Here is a tiny trained network, its code and every weight. The questions are about switching its units off for an input and a class, where a switched-off unit gives its printed mean instead of its output.

import numpy as np


def w(rows, s, z=0):
    codes = np.array(rows[::2]) - 128.0
    scale = np.full(codes.shape[1], s)
    scale[-1] = z or s
    return codes * scale


def norm(h):
    return h / np.sqrt((h * h).mean(-1, keepdims=True) + 1e-5)


def f(y):
    return np.maximum(y, 0)


def log_softmax(a):
    a = a - a.max(-1, keepdims=True)
    return a - np.log(np.exp(a).sum(-1, keepdims=True))


def net(x, mask):
    res = np.array(x, float).reshape(1, 5) / 4 @ E
    u = 0
    for l in range(4):
        y = f(norm(res) @ A[l][:, :-1].T + A[l][:, -1])
        res = res + np.where(mask[u : u + 8], y, B[l][:, -1]) @ B[l][:, :-1]
        u += 8
    return log_softmax(norm(res)[-1] @ U[:, :-1].T + U[:, -1])


A, B = {}, {}
E = w([
[108,147,102,93,77,253,163,88,99,145],'x0',
[149,123,65,229,98,106,92,211,126,181],'x1',
[136,82,139,133,126,173,166,246,161,195],'x2',
[227,84,225,136,115,123,200,114,132,126],'x3',
[141,161,125,193,132,186,223,74,44,54],'x4',
],0.0049)
A[0] = w([
[173,108,186,141,128,84,73,103,122,135,215],'0.n0',
[26,181,43,126,141,120,42,84,40,147,7],'0.n1',
[137,203,197,79,189,3,2,45,116,71,162],'0.n2',
[133,118,95,144,200,50,89,140,94,121,12],'0.n3',
[98,105,174,153,101,202,112,87,134,113,1],'0.n4',
[174,196,214,100,132,121,25,105,91,124,106],'0.n5',
[143,100,163,239,118,186,135,219,75,134,186],'0.n6',
[125,151,96,191,163,159,117,209,169,71,21],'0.n7',
],0.0047,0.00091)
B[0] = w([
[57,104,175,161,191,130,244,88,115,77,182],'0.n0',
[91,150,188,99,128,97,120,136,208,153,220],'0.n1',
[107,109,122,115,125,124,154,104,26,67,253],'0.n2',
[108,78,116,157,157,191,196,46,100,160,176],'0.n3',
[179,150,142,147,170,135,116,95,153,111,152],'0.n4',
[86,81,50,207,112,189,202,192,74,107,171],'0.n5',
[139,184,109,161,30,111,123,152,91,222,198],'0.n6',
[116,222,94,120,151,76,65,254,55,226,164],'0.n7',
],0.0061,0.0059)
A[1] = w([
[116,176,36,168,128,144,119,192,86,212,7],'1.n0',
[148,97,151,119,164,205,96,57,202,124,88],'1.n1',
[99,196,119,88,98,105,106,225,114,97,116],'1.n2',
[103,149,193,176,212,102,181,136,180,198,64],'1.n3',
[131,53,253,119,113,72,148,226,163,114,36],'1.n4',
[153,126,115,147,146,29,126,79,137,89,27],'1.n5',
[79,190,148,117,159,221,153,109,129,32,92],'1.n6',
[173,68,56,117,160,97,150,171,159,79,134],'1.n7',
],0.0046,0.0014)
B[1] = w([
[120,190,124,153,119,149,121,123,35,138,254],'1.n0',
[107,129,73,137,254,155,67,86,4,117,158],'1.n1',
[29,132,95,136,95,137,81,124,140,170,196],'1.n2',
[147,168,187,139,129,165,102,185,105,173,187],'1.n3',
[147,124,229,42,135,87,152,148,88,231,207],'1.n4',
[145,25,137,227,153,45,123,90,56,122,171],'1.n5',
[118,123,137,144,212,173,121,156,132,178,244],'1.n6',
[158,209,125,203,101,141,168,161,161,112,148],'1.n7',
],0.0058,0.0037)
A[2] = w([
[112,83,178,196,58,47,91,145,131,190,250],'2.n0',
[210,226,120,98,73,192,206,41,173,115,173],'2.n1',
[3,128,110,69,183,58,101,127,130,98,217],'2.n2',
[41,176,131,131,104,97,38,107,135,170,50],'2.n3',
[128,190,150,124,125,160,173,152,100,151,233],'2.n4',
[181,158,56,143,167,151,92,219,124,123,24],'2.n5',
[88,94,124,100,171,202,149,157,147,74,3],'2.n6',
[35,86,79,84,134,141,80,175,142,172,147],'2.n7',
],0.0054,0.00075)
B[2] = w([
[86,148,109,91,183,165,142,72,124,118,237],'2.n0',
[138,86,98,209,105,163,94,84,255,178,181],'2.n1',
[174,122,77,136,126,126,147,152,179,114,254],'2.n2',
[135,126,127,59,95,125,164,178,128,156,238],'2.n3',
[157,159,185,86,114,104,58,166,101,120,224],'2.n4',
[115,166,43,161,184,146,88,106,33,57,167],'2.n5',
[147,195,116,124,112,202,136,59,86,191,169],'2.n6',
[126,176,137,143,104,61,149,77,167,86,228],'2.n7',
],0.0073,0.0048)
A[3] = w([
[151,100,233,190,91,145,134,139,164,219,93],'3.n0',
[116,58,214,58,79,127,169,213,127,172,82],'3.n1',
[96,124,123,126,81,179,93,121,154,223,108],'3.n2',
[110,97,88,93,124,2,95,179,197,118,232],'3.n3',
[183,131,101,216,75,159,152,170,130,159,114],'3.n4',
[113,174,73,102,105,172,192,103,152,150,184],'3.n5',
[110,137,157,102,110,183,84,37,55,165,136],'3.n6',
[84,134,83,111,101,107,200,142,87,104,254],'3.n7',
],0.0059,0.0014)
B[3] = w([
[192,124,139,99,73,92,136,179,142,67,217],'3.n0',
[150,152,141,95,179,66,173,122,118,116,207],'3.n1',
[165,95,145,177,131,136,232,129,84,121,227],'3.n2',
[137,81,152,141,111,174,127,58,174,87,210],'3.n3',
[89,133,101,156,74,114,2,158,129,72,194],'3.n4',
[157,53,137,96,97,115,43,113,202,120,240],'3.n5',
[125,127,150,162,220,132,95,120,200,136,250],'3.n6',
[69,83,73,102,93,96,174,172,83,130,252],'3.n7',
],0.0072,0.0044)
U = w([
[74,54,79,177,219,83,243,84,14,50,145],'0',
[88,231,55,180,90,96,90,215,24,227,173],'1',
[172,127,137,144,242,230,114,31,197,149,172],'2',
[73,101,57,32,80,71,145,92,254,140,93],'3',
[240,115,152,238,28,163,82,151,174,69,6],'4',
[221,151,216,45,177,51,216,183,93,181,150],'5',
],0.0085,0.0018)

Each question gives the input, the list of numbers given to net, and the class t.
The units are the neurons (one row each of A and B). Each row of codes is followed by its name. A weight is (code - 128) times the scale printed after its matrix; where a second scale follows, it is the last column's (A, B and U).
mask holds one flag per neuron, layer by layer. A switched-off neuron (its flag False) gives its mean, the last column of its row in B, instead of its output. The means were averaged over made-up inputs and are rounded, as every weight is.
A unit's drop is (log p(t) with every unit on - log p(t) with that unit switched off) / (log p(t) with every unit on - log p(t) with every unit switched off).
The circuit of an input: a set's keep is (log p(t) with only the set's units on - log p(t) with every unit switched off) / (log p(t) with every unit on - log p(t) with every unit switched off). Starting from the 12 units with the biggest drops (on a tie, the unit counted first), units are removed one at a time, each time the one whose removal leaves the highest keep (on an exact tie, the one counted first), for as long as the keep stays at least 0.8.
units of the circuit, in order: the units of the circuit, biggest drop first
top k neurons: the k neurons with the biggest drops, biggest first
k most important neurons of layer l: the k neurons of layer l with the biggest drops, biggest first
drop when u is switched off: that unit's drop, to one decimal
input [-3,-3,-7,-3,-8], class 0: units of the circuit, in order -> (0.n2)
input [-2,-6,-4,-7,1], class 3: top 4 neurons -> (0.n1; 2.n2; 3.n5; 0.n0)
input [-4,5,8,7,5], class 1: units of the circuit, in order -> (0.n6; 3.n4)
input [8,5,2,-8,-4], class 3: units of the circuit, in order -> (2.n7; 3.n5)
input [2,4,-1,-5,-1], class 3: top 3 neurons -> (0.n1; 2.n7; 3.n3)
input [3,6,-1,-8,-7], class 3: units of the circuit, in order -> (3.n3; 2.n7)
input [-7,3,1,3,4], class 1: top 3 neurons -> (0.n6; 0.n1; 0.n7)
input [1,-6,-5,8,-5], class 0: units of the circuit, in order -> (0.n2; 0.n5)
input [-5,-7,7,-8,4], class 3: units of the circuit, in order -> (2.n2; 3.n5)
input [8,3,-1,-2,1], class 4: top 3 neurons -> (2.n1; 2.n0; 3.n2)
input [7,-5,2,3,-7], class 2: top 2 neurons -> (1.n1; 0.n1)
input [8,-3,-5,8,3], class 2: top 2 neurons -> (1.n1; 0.n6)
input [7,0,7,7,-1], class 4: 2 most important neurons of layer 2 -> (2.n1; 2.n3)
input [-4,7,3,7,5], class 1: top neuron -> (0.n6)
input [-6,-8,8,-6,6], class 1: 2 most important neurons of layer 0 -> (0.n1; 0.n7)
input [-1,-8,-5,-1,-3], class 0: drop when 0.n2 is switched off -> 0.7
input [-4,0,1,-7,6], class 1: drop when 1.n0 is switched off -> 0.1
input [2,1,5,4,5], class 4: drop when 2.n1 is switched off -> 0.2
input [-2,1,0,-8,3], class 3: 3 most important neurons of layer 0 -> (0.n1; 0.n6; 0.n5)
input [7,-1,3,2,1], class 4: most important neuron of layer 2 -> (2.n1)
input [6,-4,4,0,3], class 2: 2 most important neurons of layer 1 -> (1.n1; 1.n6)
